How the objects are linked:
δ: w532->w851, w483->w602, w269->w183, w634->w428, w517->w706, w385->w566, w403->w925, w344->w796, w288->w752, w372->w691, w764->w634, w4->w810, w428->w767, w268->w760, w832->w136, w165->w381, w14->w455, w469->w424, w477->w619, w762->w566, w706->w31, w299->w942, w381->w2, w566->w290, w925->w7, w362->w421, w503->w740, w683->w268, w869->w851, w419->w436, w439->w778, w620->w280, w429->w288, w810->w477, w726->w159, w921->w469, w912->w290, w530->w429, w420->w832, w159->w2, w740->w590, w718->w490, w767->w227, w751->w299, w421->w566, w7->w48, w259->w751, w31->w217, w399->w869, w132->w912, w851->w706, w590->w399, w834->w921, w183->w362, w143->w415, w752->w165, w280->w385, w436->w105, w455->w517, w319->w760, w424->w811, w691->w832, w619->w227, w811->w344, w760->w132, w942->w752, w796->w280, w415->w259, w778->w726, w136->w483, w947->w762, w151->w530, w602->w7, w184->w789, w737->w439, w2->w581, w126->w455, w290->w718, w789->w834, w217->w532, w48->w399, w550->w419, w581->w420, w227->w126, w490->w683, w105->w490
ρ: w532->w706, w483->w740, w269->w288, w634->w778, w517->w436, w385->w132, w403->w183, w344->w620, w288->w925, w372->w602, w764->w439, w4->w921, w428->w726, w268->w4, w832->w2, w165->w299, w14->w217, w469->w789, w477->w566, w762->w227, w706->w399, w299->w415, w381->w942, w566->w912, w925->w942, w362->w796, w503->w48, w683->w268, w869->w740, w419->w947, w439->w455, w620->w469, w429->w403, w810->w469, w726->w737, w921->w184, w912->w268, w530->w421, w420->w381, w159->w31, w740->w372, w718->w385, w767->w764, w751->w151, w421->w912, w7->w136, w259->w288, w31->w869, w399->w227, w132->w183, w851->w590, w590->w706, w834->w105, w183->w912, w143->w344, w752->w751, w280->w760, w436->w762, w455->w532, w319->w834, w424->w683, w691->w7, w619->w4, w811->w151, w760->w477, w942->w259, w796->w424, w415->w415, w778->w517, w136->w581, w947->w767, w151->w718, w602->w832, w184->w428, w737->w14, w2->w752, w126->w428, w290->w280, w789->w436, w217->w602, w48->w7, w550->w126, w581->w165, w227->w921, w490->w566, w105->w550

In the rows, 25 means zero.

The rows follow the links: the fewer symbols apart two objects are, the more alike their rows tend to be.

Object, then a row for it; each showing differs a little:
w136: 25 28 30 22 32 29 15 26 25 18 27 30 37 27 22 25 28 12 26 30 28 25 27 41 39 21 13 32 32 20 37 26 20 22 19 18 16 35 44
w424: 17 24 36 19 14 11 28 35 22 20 27 33 31 31 39 15 32 34 25 25 30 24 19 34 25 20 19 26 37 37 23 14 28 21 35 33 36 25 25
w259: 29 19 21 20 39 33 29 13 29 23 17 8 34 36 26 20 23 27 36 20 21 27 24 15 21 15 15 27 12 38 13 21 22 26 23 32 27 22 33
w532: 27 37 16 29 33 22 31 27 26 33 26 32 11 36 26 28 26 35 19 27 18 26 27 22 32 29 35 7 18 20 30 34 33 43 33 23 28 28 14
w319: 20 26 22 24 2 17 18 26 18 19 31 27 29 11 24 25 30 28 19 35 25 23 44 21 28 30 28 14 27 21 18 32 25 9 31 26 23 16 23
w947: 27 15 16 35 14 39 25 30 31 31 18 26 23 12 23 33 28 17 18 24 31 27 27 20 1 34 28 25 22 16 26 21 24 15 25 14 23 23 22
w869: 28 38 14 31 29 29 30 27 29 29 28 34 12 38 32 25 30 29 19 32 19 29 31 29 35 23 29 6 17 19 28 31 31 42 36 18 25 24 19
w483: 25 31 28 28 29 32 18 28 32 21 29 35 31 31 30 25 31 12 25 31 27 27 26 47 37 21 16 28 33 17 38 22 22 28 25 14 18 32 40
w268: 21 32 32 21 9 7 22 25 16 20 37 27 24 18 26 22 25 33 27 32 23 21 40 26 40 26 31 24 35 26 20 34 24 18 30 34 25 17 18
w290: 24 31 37 24 14 13 28 19 26 24 39 22 13 19 28 26 21 29 35 27 22 23 32 34 37 20 34 40 38 31 22 29 21 26 25 37 27 15 14
w726: 25 24 33 24 35 19 29 36 19 33 23 31 23 21 13 31 23 31 18 18 31 22 11 15 19 41 37 28 27 21 37 29 33 32 17 28 30 39 20
w764: 26 18 31 29 29 26 30 37 24 35 20 32 23 17 17 33 25 25 19 16 33 23 8 17 8 41 34 32 29 20 35 24 30 27 18 24 30 37 20
w419: 27 16 12 35 12 40 26 28 31 29 17 25 25 14 24 33 29 17 18 25 31 28 29 19 3 33 27 23 22 16 22 22 24 14 26 15 22 20 25
w751: 28 20 23 19 41 29 28 13 25 22 19 7 36 35 25 20 21 29 35 20 21 26 24 14 25 16 15 26 13 38 13 23 22 25 23 32 27 23 34
w217: 26 38 22 27 37 21 30 32 24 31 28 35 14 36 23 29 26 33 17 26 21 26 21 27 39 31 35 13 23 19 37 34 32 45 28 22 27 34 18

Each walk starts at a row. The symbols on each line, taken left to right, move it on to the next object.
Answer with the object's row; about right is enough.
start 26 31 27 29 28 32 20 30 33 21 29 37 27 32 32 24 32 10 23 31 28 28 23 48 34 19 17 30 33 18 39 21 23 29 25 13 19 33 38
ρ ρ ρ δ ρ ρ ρ ρ	26 18 23 20 35 29 30 22 26 22 16 15 36 39 33 18 27 31 32 18 22 27 17 18 17 17 12 22 14 41 15 14 25 26 29 32 32 26 32
ρ ρ ρ δ δ δ ρ δ ρ	32 21 23 25 38 38 28 9 34 28 23 8 26 30 24 27 17 21 39 22 20 30 24 22 24 14 22 36 16 33 15 24 19 26 18 29 21 18 28
start 20 30 27 22 7 11 19 23 16 20 35 27 25 16 22 25 27 32 22 33 24 23 43 20 38 29 30 18 32 24 19 35 24 14 29 30 24 17 19
δ δ ρ δ ρ ρ δ	24 17 12 34 7 34 22 28 28 26 20 26 26 11 24 30 30 20 17 29 29 26 37 19 9 34 27 18 23 17 19 25 23 9 29 17 23 17 23
ρ δ ρ δ δ δ δ δ	23 27 29 27 2 17 23 20 22 22 35 24 16 12 27 26 25 28 28 31 24 23 41 27 29 26 33 30 34 24 18 30 22 16 29 32 25 9 13
start 21 28 23 22 5 12 18 28 14 18 30 31 31 16 23 23 32 32 18 34 25 23 42 18 33 31 28 11 29 22 18 33 27 13 33 28 25 20 23
ρ ρ δ δ δ δ δ ρ	19 31 37 20 7 6 23 27 16 18 35 28 26 21 30 20 27 35 24 32 25 22 35 29 38 24 28 24 38 30 19 29 26 18 31 36 28 17 21
δ δ δ δ ρ ρ ρ δ δ δ	21 22 34 19 22 18 32 33 26 22 23 30 30 36 41 16 30 33 30 21 28 24 12 34 20 16 15 31 33 41 23 9 27 25 34 33 37 26 27
start 31 24 31 29 29 34 33 14 36 30 27 14 15 26 30 27 17 22 40 21 22 30 21 32 24 14 27 45 26 34 18 21 19 31 21 32 26 14 21
ρ ρ ρ ρ δ δ δ ρ ρ δ	15 21 27 21 6 13 23 37 18 16 23 35 37 23 33 18 35 31 18 28 29 23 31 25 21 27 17 14 33 30 22 19 27 12 37 27 32 25 26
ρ ρ ρ ρ δ ρ δ δ δ	26 19 16 32 18 32 27 34 25 33 19 30 22 15 18 33 29 24 15 22 32 25 22 14 3 41 34 20 21 15 29 27 29 21 24 17 26 27 19
start 27 36 10 33 26 34 28 27 32 29 25 34 12 35 33 27 30 27 17 33 20 31 33 31 30 25 27 7 18 18 27 28 29 37 37 15 23 22 19
δ δ δ ρ δ ρ δ δ ρ ρ	20 19 18 25 5 21 20 33 19 19 25 32 33 14 25 24 33 27 14 30 29 23 38 18 18 36 22 10 26 20 21 26 26 9 33 22 26 22 25
ρ δ ρ δ ρ	28 16 14 34 13 39 24 29 29 31 18 27 26 13 23 31 28 18 17 26 30 28 28 17 3 35 28 22 21 16 22 22 24 13 25 16 23 20 24
start 26 17 13 36 10 37 24 25 29 29 21 26 21 10 22 33 27 19 19 26 29 26 33 20 6 34 30 22 23 16 22 25 23 13 27 16 23 18 19
ρ δ ρ δ δ δ δ δ	26 25 17 32 30 28 31 35 25 36 21 33 14 23 20 33 26 32 15 22 26 24 19 14 15 41 39 13 20 17 31 29 35 36 27 22 30 32 12
ρ ρ ρ δ δ δ ρ ρ δ	24 30 32 27 11 18 26 17 26 25 38 24 12 13 26 29 19 27 34 30 21 26 37 29 33 22 37 37 35 26 19 32 21 21 25 33 22 12 13
start 21 17 19 28 11 25 21 36 21 25 19 32 33 13 21 27 32 25 13 26 33 22 29 15 7 39 25 15 26 19 26 23 27 10 28 19 26 27 26
ρ δ δ ρ ρ ρ δ	25 14 21 32 21 32 26 35 27 33 19 30 24 12 18 33 28 20 17 19 35 23 19 18 2 41 32 26 26 17 31 22 28 18 21 18 27 31 21
δ δ ρ ρ ρ δ ρ ρ δ δ	27 36 13 30 30 26 32 27 28 31 25 31 11 35 29 27 28 33 18 30 18 28 30 24 33 28 32 6 15 20 26 33 32 42 35 21 27 24 15
start 21 17 17 29 4 27 22 34 22 23 20 31 33 14 26 25 34 24 14 29 30 23 34 18 10 35 23 14 24 20 21 23 26 9 32 19 25 22 26
δ ρ ρ δ δ ρ ρ δ δ	27 28 24 29 34 23 32 36 22 37 24 33 15 26 19 31 25 33 16 20 27 24 14 14 18 40 41 17 22 20 34 30 34 37 24 25 30 35 13
δ ρ δ ρ ρ ρ	25 17 26 29 25 27 27 38 21 33 20 31 25 15 16 33 26 25 16 20 36 22 13 14 4 43 34 27 28 18 34 25 31 21 19 21 29 33 22
start 25 25 31 24 36 18 30 36 20 34 25 32 20 23 15 30 22 33 20 16 30 21 11 16 21 40 38 28 29 23 38 29 32 35 18 29 32 39 17
δ δ ρ ρ δ ρ δ δ	25 16 11 35 11 37 24 29 27 26 20 28 24 14 25 32 31 19 16 26 28 26 33 19 5 36 27 18 20 15 23 23 26 14 28 16 24 20 22
ρ ρ ρ δ δ δ ρ δ δ	33 23 26 31 33 40 31 10 37 29 24 11 17 26 27 29 17 19 39 21 22 29 23 28 22 14 27 43 20 31 18 23 18 30 18 27 23 15 23
